Here is a tiny trained network, its code and every weight. The questions are about switching its units off for an input and a target symbol, where a switched-off unit gives its printed mean instead of its output.

import numpy as np


def w(rows, s, z=0):
    codes = np.array(rows[::2]) - 128.0
    scale = np.full(codes.shape[1], s)
    scale[-1] = z or s
    return codes * scale


def norm(h):
    return h / np.sqrt((h * h).mean(-1, keepdims=True) + 1e-5)


def f(y):
    return np.maximum(y, 0)


def softmax(a):
    e = np.exp(a - a.max(-1, keepdims=True))
    return e / e.sum(-1, keepdims=True)


def log_softmax(a):
    a = a - a.max(-1, keepdims=True)
    return a - np.log(np.exp(a).sum(-1, keepdims=True))


def net(x, mask):
    ids = ['ΠΨαβγδξστ'.index(c) for c in x.split()]
    T = len(ids)
    res = E[ids] + P[:T]
    r = norm(res)
    for j in range(3):
        rows = slice(2 * j, 2 * j + 2)
        q, k, v = (r @ M[0][rows].T for M in (Q, K, V))
        z = softmax(np.where(np.tri(T) > 0, q @ k.T / 2**0.5, -1e9)) @ v
        o = O[0][rows]
        res = res + np.where(mask[j], z, o[:, -1]) @ o[:, :-1]
    y = f(norm(res) @ A[0][:, :-1].T + A[0][:, -1])
    res = res + np.where(mask[3:15], y, B[0][:, -1]) @ B[0][:, :-1]
    return log_softmax(norm(res)[-1] @ U[:, :-1].T + U[:, -1])


Q, K, V, O, A, B = {}, {}, {}, {}, {}, {}
E = w([
[192,117,102,149,84],'Π',
[208,188,156,153,180],'Ψ',
[185,171,183,151,183],'α',
[44,35,124,89,100],'β',
[75,102,72,115,182],'γ',
[122,203,125,103,20],'δ',
[50,28,150,108,115],'ξ',
[96,171,152,255,179],'σ',
[193,105,164,52,120],'τ',
],0.013)
P = w([
[109,54,138,252,116],'0',
[90,77,162,230,161],'1',
[87,88,163,226,152],'2',
[81,95,161,226,142],'3',
[61,97,163,216,146],'4',
[73,111,180,204,150],'5',
],0.0036)
Q[0] = w([
[77,71,235,184,151],'H1',
[151,119,166,102,133],'H1',
[174,97,142,89,170],'H2',
[107,120,132,163,21],'H2',
[154,205,116,127,120],'H3',
[73,81,184,191,248],'H3',
],0.011)
K[0] = w([
[160,146,199,2,92],'H1',
[92,114,138,160,55],'H1',
[150,87,140,122,139],'H2',
[50,201,65,125,99],'H2',
[179,147,145,103,113],'H3',
[7,209,81,170,207],'H3',
],0.0094)
V[0] = w([
[67,155,63,233,152],'H1',
[122,60,179,146,175],'H1',
[241,57,116,11,165],'H2',
[202,83,166,100,115],'H2',
[204,109,187,3,120],'H3',
[149,167,185,189,25],'H3',
],0.0058)
O[0] = w([
[209,2,174,104,177,102],'H1',
[146,95,119,234,111,252],'H1',
[152,123,47,195,34,62],'H2',
[96,96,134,205,81,165],'H2',
[63,84,119,113,3,5],'H3',
[125,152,200,131,167,130],'H3',
],0.0082,0.003)
A[0] = w([
[26,170,99,121,190,130],'N1',
[121,165,127,196,160,116],'N2',
[175,205,171,37,128,3],'N3',
[162,76,62,88,184,120],'N4',
[187,73,39,188,21,143],'N5',
[63,88,89,58,136,149],'N6',
[103,118,189,83,175,108],'N7',
[176,202,155,155,161,167],'N8',
[134,106,65,202,131,177],'N9',
[160,95,177,128,1,185],'N10',
[52,109,107,193,178,136],'N11',
[205,75,168,113,125,174],'N12',
],0.0085,0.0028)
B[0] = w([
[158,199,95,186,55,190],'N1',
[85,92,100,125,78,211],'N2',
[84,107,173,10,174,157],'N3',
[233,180,94,117,118,168],'N4',
[1,154,153,125,189,208],'N5',
[150,205,147,65,122,189],'N6',
[82,159,140,148,146,202],'N7',
[85,87,106,47,56,246],'N8',
[92,181,123,56,108,224],'N9',
[114,189,27,214,178,200],'N10',
[228,101,118,112,112,253],'N11',
[116,185,88,145,124,209],'N12',
],0.0073,0.0054)
U = w([
[76,181,59,166,136,159],'Π',
[158,163,105,119,43,159],'Ψ',
[149,111,223,188,81,72],'α',
[94,66,35,31,122,2],'β',
[217,131,47,97,155,228],'γ',
[91,155,175,32,141,150],'δ',
[107,6,120,140,150,151],'ξ',
[164,149,177,187,224,131],'σ',
[103,119,94,143,121,28],'τ',
],0.011,0.0031)

Each question gives the input, a string of symbols that net reads in full, and the target symbol t.
The units are the heads (2 rows each of Q, K, V and O) and the neurons (one row each of A and B). Each row of codes is followed by its name. A weight is (code - 128) times the scale printed after its matrix; where a second scale follows, it is the last column's (O, A, B and U).
mask holds one flag per unit, heads first, then neurons. A switched-off unit (its flag False) gives its mean, the last column of its rows in O or B, instead of its output. The means were averaged over made-up inputs and are rounded, as every weight is.
A unit's drop is (log p(t) with every unit on - log p(t) with that unit switched off) / (log p(t) with every unit on - log p(t) with every unit switched off).
The circuit of an input: a set's keep is (log p(t) with only the set's units on - log p(t) with every unit switched off) / (log p(t) with every unit on - log p(t) with every unit switched off). Starting from the 12 units with the biggest drops (on a tie, the unit counted first), units are removed one at a time, each time the one whose removal leaves the highest keep (on an exact tie, the one counted first), for as long as the keep stays at least 0.8.
circuit, biggest first: the units of the circuit, biggest drop first
most important unit: the unit with the biggest drop
top k neurons: the k neurons with the biggest drops, biggest first
which heads matter: for each layer, one digit per head in row order, 1 if its drop is at least 0.15 and else 0, layers parted by /
drop when u is switched off: that unit's drop, to one decimal
input γ σ ξ, target σ: most important unit	H2
input α α Π γ Ψ, target γ: circuit, biggest first	[H1 N8 N5]
input α δ ξ, target δ: circuit, biggest first	[H1 N6]
input Ψ ξ ξ σ ξ, target σ: circuit, biggest first	[H3 N8]
input ξ δ α, target δ: circuit, biggest first	[H1 N8]
input β α γ Ψ α, target γ: circuit, biggest first	[H3 N8 N5]
input τ δ ξ δ β β, target Ψ: circuit, biggest first	[H1 N1 N11]
input β σ α δ β Π, target δ: circuit, biggest first	[H2 H3]
input γ Π τ ξ ξ, target Ψ: top 2 neurons	[N1 N11]
input ξ δ Π Π, target δ: circuit, biggest first	[H2 H3 N8]
input α Ψ α, target α: which heads matter	000
input β α β τ σ α, target Ψ: which heads matter	110
input σ ξ Ψ δ, target δ: which heads matter	010
input ξ δ Π γ β, target γ: which heads matter	001
input ξ α ξ δ γ ξ, target γ: top 2 neurons	[N4 N5]
input τ Ψ ξ, target Π: which heads matter	110
input Ψ Π τ β, target Π: which heads matter	110
input α Ψ τ ξ Π, target Π: most important unit	N10
input τ ξ ξ Ψ, target Π: drop when N5 is switched off	0.3
input α α α δ ξ Ψ, target δ: drop when N8 is switched off	0.8
input Ψ β τ ξ, target Π: drop when H1 is switched off	1.0
input ξ τ ξ Π Π α, target Π: top neuron	[N5]
